In the rows, 128 means zero.
Each row has a class, written after it.
[139 133 136  96 128 129 113 138 118 132 123  98 130 100 167 116 129 113
 110 141  88 194 140 166  96 187 153 123 127 136 102 150 146 191 120 159
 142 112 155]  z_659
[141 111 104 147 163 154 117 144 162 111 142 121 145 127 150 179 111  91
  90  97 111 103 131 120 182  97 141 143  87 165 173 102  85 102 111 107
 162 107 120]  z_996
[127 142 103 136 101 114 138 101 134  59 103 147 171 149 102 133  98 184
  81  87 121 109 120 116 150  97 147 109 143 113 139 121  93 113 148  55
 111  85 115]  z_985
[138 137  70 119  96 166 113 188 130 103 154  90  96  94 166 150 159 168
 166 148 111  78 120 146  78 201 131 150 118 177 118 170  83 166 152 181
  76 147  98]  z_189
[139 141 118 101 174 215 138 120 134 125 144  94 146 126 142 134 123 105
 104 161 133 202 115 156  68 179 168 200 137 176 132 157 185 155 102 174
 128 175 147]  z_678
[134 124 121 128 126 138 136 150 151  84 145  90 144 124 155 133 119 132
 111 106  96 106 132 136 166 137 134 123 105 101 143 103 103 142 123 122
 145 122 136]  z_50
[145 127 151 119 117 114 125 120 122  80 122 165 111 146 117  97 109 187
  78  83 130 152 150 129 137 184 135 116 116  92 155 144 109 146 159  97
 117 126 134]  z_985
[107 172  79  90 140 178 139 159 140 106 116 108 150 127 121 143 130  70
 113 117 118  75 139 147 164  79  84 152 133 152 124 110 142 108 138  97
 135 126 120]  z_257
[129 145 110 114 158 135  86 149 140 110 159 114 147 121 153 147 123 130
 161 181 113 171 137 114  87 142 148 153 125 144 107 154 148 212  80 184
  99 112 128]  z_572
[139  98  98 113 159 153  79 137 181 105 152 114 131 101 146 146 124 126
 104  96 101 109 129 140 204 126 114 152  75 152 144 123  94 161 136 120
 143 101 112]  z_5
[109 155  92 126 127 132 203 124 169 163 132 126 125 161 136 128 125 109
 126 242 138 230 131 140  79 126 125  99 128 141 125 141 101 160  89 167
  85 112  84]  z_197
[120  87 148 129  94 121 119 119 141 108 161  97 134 112 109 128 104 124
 100  74 133 123  96 134 155 148 152 115 103  96 113 150  78 156 112 139
 123 123 115]  z_13
[131 120 122 116 102 138  76  84 112  97 155 121 144 126 106 121 135 131
 129 110 155 191 115 122  63 191 184 146 147 102 151 196 138 148 135 159
 123 118 139]  z_189
[139 198  96 108 135 146 135 148 141  69 148 102 150 118 120 122 152 150
 116 153 148 149 145 176 119 169 108 163 145 149 128 127 121 151 100 152
 120 153  81]  z_189
[107 175  81 119  73 126 141 134 140  62 144  81 147 110 158 138 119 118
 148 120  93 212  88 120  92 158 142 146 130 104 103 160 109 192  92 177
 132 128 109]  z_197
[145 179 133 124  84 115 121 168 111  79 167 153 167 145 158  95 138  94
 115 120 135 153 152  99  86 169 115 117 128 153 144 165 154 149 169 139
 116 130 142]  z_985
[131 133 106 117 122 191 125 103 134 143 120  81 162 104 113 130 116  77
 144 113 119 186 115  91  55 153 166 126 125 118 136 153 166 137 130 153
 148 117 162]  z_13
[131 159 132 174 113 107 141 135 158  63 153 136 188 192 122 115 106 135
  79 142 126 150 129  92 126 153 100 113 169 103 152 139 118 124 127 123
 118 137 100]  z_197
[157 150 115 117 106 110  68 147 136  78 181 133 144  92 165 101 152  67
 166 131 112 156 118 114 154 163 105 159 116 125 123 185 150 205  99 191
 161 109 118]  z_5
[155 132 109 138 138 194 153  85 144 113 160 130 201 119 107 115 123  83
  76 140 164 120 108 193 118 169 103 131 175 118 139 166 144  78  89 124
 179 130  73]  z_197
[132 110 174  94 169 103 139 118 113 119 114 136 202 163 131 134 133  93
 104 139 129 202 117 151  75 122 203 142 126 158 135 173 146 149  52 161
 189 145 132]  z_659
[144 133  92 110 130 144 153 134 146  67 141 135 199 152  94 122 140  67
 101  94 133  97 128 138 164 137 107 142 128  90 160 122 145  90  75 102
 149 145 101]  z_996
[136 142  95 149 115 116 104  81 169 123 168  86 175  91 120 151 102  68
 139 153 153 185 127 123 112  99 134 100 169  77 145 174 119 103  72 149
 152  86  97]  z_197
[132 126 143 139  85  87 153 124 119  55 134 178 125 177  64  68 129 103
 111 118 152 101  94 130 190 121  67 113 145  89 133 159 112 126 113 114
 168 159 108]  z_5
[131 181  90 133 118 138 201 155 155  89 121 165 183 183 115 123 129 143
 119 179 155 134 139  97 111 141  84 123 166 138 128 140 144 121 133  89
 103 166 112]  z_985
[124 120 111 149 127 163 104  97 152 147 134  73 138 153 113 155 114 118
 127 117 106 126 126 140 133 115 164 138 113 104 139 105  94 119 115 107
 110 117 128]  z_678
[176 103 145 154 102 100 156 159 165  78 191 160 166 153 148 115 102 117
  58 165 145 127 124 169 173 183 102  92 131 110 150 136  62 119  99 116
 148 125  58]  z_197
[ 89 140 114 123 124 103 141 134 115  61 145 172 197 172  65 111 137  83
 104 148 156 112 144 124 146  90 102 133 146  97 141 104 132  77  83  89
 125 175  88]  z_572
[100 205  91 102 142 156 149 129 145 101 169 100 187 139 122 120 115  51
 100 147 170 189 117  94 116 107  73 157 168 144 150 121 198 118 112 134
 119 145 128]  z_257
[125 138 121 136 117 119 127 137 145  63 153  94 148 122 124 113 125 111
  94  86 100  91 143 123 175 141  93 124 133  99 153 115 113 109 134 106
 114 113 147]  z_50
[111 148 112  81 165 138 110  73 151 136 146  74 181 102  91 148 141  46
 164 129 126 196 156 146  96  94 183 141 155  63 111 173 171 157  73 161
 106  94 169]  z_50
[ 82 191  84 133 156 188 163 133 164 168  88 101 185 151 133 116 127 110
 132 215 134 138 135 138 116  77 138 126 195 221  95 138 159 186 106 122
 121  82 134]  z_76
[135 110 168 109 165 171 147 138 131 111  99 153 218 194 103  96 121 123
  70 132 120 103 137 176 125 158 194 138 168 133 101 154 132 160 140 110
 130 146 106]  z_948
[107 108 138 137 110 139 176 107 142  51 134 133 196 161  77  81 136 100
  61 145 151  99 111 163 154 112 130 125 155 112 150 161 124 106 112 121
 124 136 107]  z_50
[126 148  88 118 166 169 189 136 132 118 131 166 193 139 110 128 129  92
  91 174 145 119 144 155 129 134 111 158 164 146 141 126 152 102  93  90
 144 159 114]  z_985
[119 148 162 120  74  84 131 120 116  48 138 144 197 179  81  93 115  85
  78 105 165 170  94  97 131 132 105 113 157 109 150 142 153 108 143  94
 138 130 131]  z_257
[134 112 130 151 102 126 150 114 128  68 145 161 168 149  89 105  93 126
  77 135 153 116  92 105 157 134 114 131 150 104 139 121 125 129 107  89
 152 119  93]  z_13
[128 117 113 118 135 140 128  89 153  62 136 151 217 145  93 131 114 150
  73  91 163 108 123 147 169  85 157 144 122  93 159 128 116 109  99  73
 152 117  78]  z_985
[144 129 147 139 125 102 115 113 155  87 142 114 221 187 112 114 100 135
  80 104 130 135 118 124 113 157 133  85 159  99 156 134 137 125 104 103
 136  92  95]  z_197
[120  53 127  97 114 153 150  91 118  94 136 164 174 151  71  99 114 168
  70 128 158 147 100 137 117 131 154 132 106 105 183 122 134  76 100  79
 182 154 113]  z_76
[112 126 162 147 144 151 119 128 119 159 111 103 118 173 126 127 109  90
  96  90  97 119 120 136 148 113 152 120 111 134 152 107  84 140 147 126
 146 103 164]  z_257
[156 119 162 131 171 106 134 123 142 114 146 138 207 175 124 147 105 108
  86 107 138 147 123 121 113 141 133 113 149 129 160 123 148  90  96 103
 177 119 130]  z_197
[127 135 106 121 107 124 162 113 144  14 153 142 243 167  65 100 118  93
  77 113 163 113  94 149 169 107 116 132 157  91 131 123 112  94  66  90
 131 130  92]  z_572
[167 113 128 114 145 155  81 101 134 149 130 132 107 115 148 142 132 114
 114  82 115 101 155 159 143 123 145 115  97 124 135 136  81 127 157  94
 139  58 120]  z_659
[119 119 116  94 133 149 187 138 157  63 138 139 165 144  81 118 132 113
  78  99 149  88 104 170 189 132  77 171 105 146 110 159 104 120  45 113
 157 162  71]  z_13
[ 95  95 148 106 128 151 181 125 131 134  87 174 121 209  98 113  95 171
  77 192 172 152  96 134 115 124 145 103 142 134 129 145 144 156 150 100
 129 160 101]  z_257
[124 163  92 132 143 121 127 166 153  56 186 150 141 115 138 149 114  86
  71 165 113 149 168 151 166 111  81 168 128 145 149 114  92 121 103 122
 137 141  68]  z_197
[124 101 116 112 119 161 173 141 122  78 115 163 184 153 117  82 109 116
  78 129 146 116 102 120 147 150 133 146 156 114 143 125 145 109 138  85
 161 156 103]  z_948
[125 195 129 130 108 103  89 149 128  73 141  92 184 102 138 124 123  77
 136 143 109 204 152 109  68 153 140 119 185 109 119 153 182 167 137 167
 135 131 133]  z_197
[ 68 194  76 116 137 140 141 134 121 143  68  96  98 136 105 129 106 137
 145 200  82 201 116 117  63  96 135 105 167 205  95 123 150 214 152 149
  91 122 134]  z_5
[138 117 118 122  94 129 147 120 135  77 106 125 148 128  96  95 133 143
 118  79 125  88  94 111 153 177  85 128 117 106 133 130 125 125 105  95
 132 101 104]  z_13
[125 145  87 144 155 186 117 140 127 161 126 112 118 103 115 141 134 130
 150 156 107  66 153 122 118  95 105 142 149 164 142  99 119 103 143 104
 130 112 142]  z_76
[ 86 218 120 108 113 136 143 126  95  53 105 125 179 136  65  78 155 108
 126 171 126 192 150 122  55  90 113 165 178 170 133 167 190 127  94 165
 148 173 132]  z_76
[148 105 122 119 144 149 175 122 126  37 122 189 151 152  42  97 140 114
  76 109 156  95  96 132 157 128  62 161 135 138 174 146 131  46 134  94
 176 204 109]  z_5
[163 160  73 112  95 137 136 179 143  83 233 119 169 143 156 103 115  84
 132 166 137 132  95 103 111 155  71 114 126 144 146 135 149 160 114 171
 117 151  86]  z_5
[107 141 109 149  96 127 110  84 124  76 150 131 201 169  46 100 103 167
 103 163 158 126  91 107  95 103 111 126 193 128 145 133 147 143 107  80
 109  94  93]  z_76
[166 136 132 147 106  78 114 119 117  80 175 163 118 115 116  97 127 117
  82 111 157  93 145 110 159 175  17 112 165 105 170 156 121  41 114  85
 141 135  99]  z_659
[152 161  96  86  89 144 127 178 114  69 157  88 190 104 108 108 172  80
 182 106  89  94 123 146  96 160 100 167 130 128 110 152 143 143  79 152
 144 142 148]  z_76
[150  93 129 160 130 147 145 127 144 118 100 120 161 147 108 135 128 186
 120 159 120 112  96 115  85 209 168 103 162 110 135 143 130 151 144 143
  71 151 109]  z_996
[107 124 125 116 135 152 108 145 128 111 112 132 146 187 123 119 102 141
 102 116 115  90 117 103 140 142 121 133 146 111 143 121 161 167 151  93
 124 124 128]  z_257
[106 149 111 119 116 125 146 121 112  56 155 157 153 185  69 110 139 144
  76 116 168  71 142 159 146  86 110 139 144 115 154 139 106  63 112 111
 129 166  80]  z_189
[110 135  87  78 114 143 133 150 150 105 128  97 113 112 128 103 134 100
 151 164 126 188 121 110 116 178  93 158 125  80 141 166 172 186  90 171
 116 153 128]  z_257
[145  97 139 131 167 182 155 159 177 144 141  73 154 141 186 145 126 149
 107 138 100 110 128 146 138 154 165 116  86 152 137 111 109 164 141 158
 126 122 159]  z_50
[171  92 116 152 122 147  92 117 171  82 106 152 125 109  91 134 129 149
 126 160 160 129 131  99 132 177 111 126 133 102 167 154 144 144 165  95
 125 112  92]  z_996
[110 145 127  92  82  91  67 166 106 103 117  80 149 115  90  93 167  78
 187 144  87 131 141 105  61 197  85 128 148  84 126 169 199 183 127 165
  83 134 143]  z_257
[158 125 119  97 158 175 150 164 145 170 148 111 132 143 133 130 139  89
 154 155 117 125 121 168 106 156 123 111 107 159 109 150 133 162 118 175
 157 170 135]  z_5
[165 146 119 145  82 124 129 136 108  41 133 162 107 142  90  90 137 161
 106 181 131 120 130 123 104 185  68 154 143 126 165 126 140  90 137  99
 101 166  76]  z_678
[119 120 121  92  79 137 111 104 139 110 139  98 215 112 107 102 140  50
 123 102 116 168 119 132 107 159 173 115 128  97  96 168 164 170 113 143
 107  77 141]  z_13
[143 114 121 144 112 127  94 159 150  93 133 120 129 115 164 124 131 118
 133 105 102 111 137 119 171 163 127 116  87 131 137 117  72 151 128 123
 126  87 136]  z_572
[169 124 103 122 143 170 124 164 159 114 164 139 164 130 159 126 116  97
  98 136 126  89 155 118 162 132  96 140 115 152 146 105 111 102 160  86
 140 102 106]  z_948
[110 120  93 144 101 168 155 116 136  75  91 181 128 135  83  88 130 105
  99 150 171  97 120 143 167 132  95 118 154 134 134 145  97 102 150  70
 126 116  93]  z_572
[141 127 112 138 160 175 130 148 174 118 107 116 147 121 136 138 119  96
 103  97 113  74 147 119 194 111 103 144 102 160 141 112 110 122 118  94
 171  90 127]  z_13
[146 120 124 131 118 152 118 148 172  83 129 101 147 112 160 119 144 136
 115 127 107  94 156 147 178 139 130 117  87 105 150 113 100 144 143 119
 145 106 105]  z_50
[146 150 155 148 132 130  93 154 135 137 133 127 117 120 166 136 130  90
 120  98 105  95 160 166 160 143 128 108 125 139 111 129  89 155 157 124
 155  84 118]  z_197
[129 156 101 103 106 108 115 182 145  32 180 119 175  85 170 137 116 112
 108 104 135 160 127 110 144 150 112 173 119 154 134 160 144 174 108 140
 145 153 125]  z_985
[177 177 110  94  98 141  90 171 129  69 161 123 151 152 132 105 148 135
 155 159 139 111 158 154  83 169 135 124 144 122 113 173 156 201 144 163
 113 105 108]  z_189
[115 114 123  87 106 134 164 100 147  73  92 133 170 130  76 101 136  65
 114 174 163 233 108 124 110 110 129 149 120 103 165 200 167 104  72 155
 195 156 132]  z_257
[165 104 133 106 178 195 114 132 131 192 136  94 164  99 145 138 148  90
 166 159 125 146 128 124  32 158 175 149 121 170 130 160 153 140 149 183
 109 113 145]  z_948
[116 116 155 134 123 136 115 139 142 106 173 135 104 138 149 123 111 130
  92 114 131 158 137  90 138 129 134 147  79 138 139 165 110 159 128 180
 128 145 125]  z_13
[ 80 159  96  64  74  92 136 110 129  37 166 148 181 156  73 102 125  97
  46 149 168 188 150 207 149  92 150 124 144 131 109 172 113 136  93 113
 107 115  74]  z_189
[159 133 167 155 163 144 117 136 134 195 143 120 158 146 123 113 148  84
 158 173 137 115 146 114  96 138 113 121 169 179 130 167 157 133 116 152
 143  90 198]  z_76
[118 123 109  99 143 128 168 149 138  80 136 179 153 186  66 122 135 144
 105 124 153  57 141 149 160 103  84 159 127 100 124 131 126 146 118  74
  91 151 103]  z_985
[ 96 195 100 105 154 167 158 114 126 130 123 117 181 128 153  95 154  30
 101 143 151 174 143 123  94  87 128 148 169 183 135 155 186 119 128 157
 115 109 147]  z_659
[115 109 139 113 168 125 172 113 124  96 162 161 195 171 108 125 117 102
  61 101 151 135 111 158 167 123 147 139 126 130 137 107  93  80  59 110
 128 146 119]  z_572
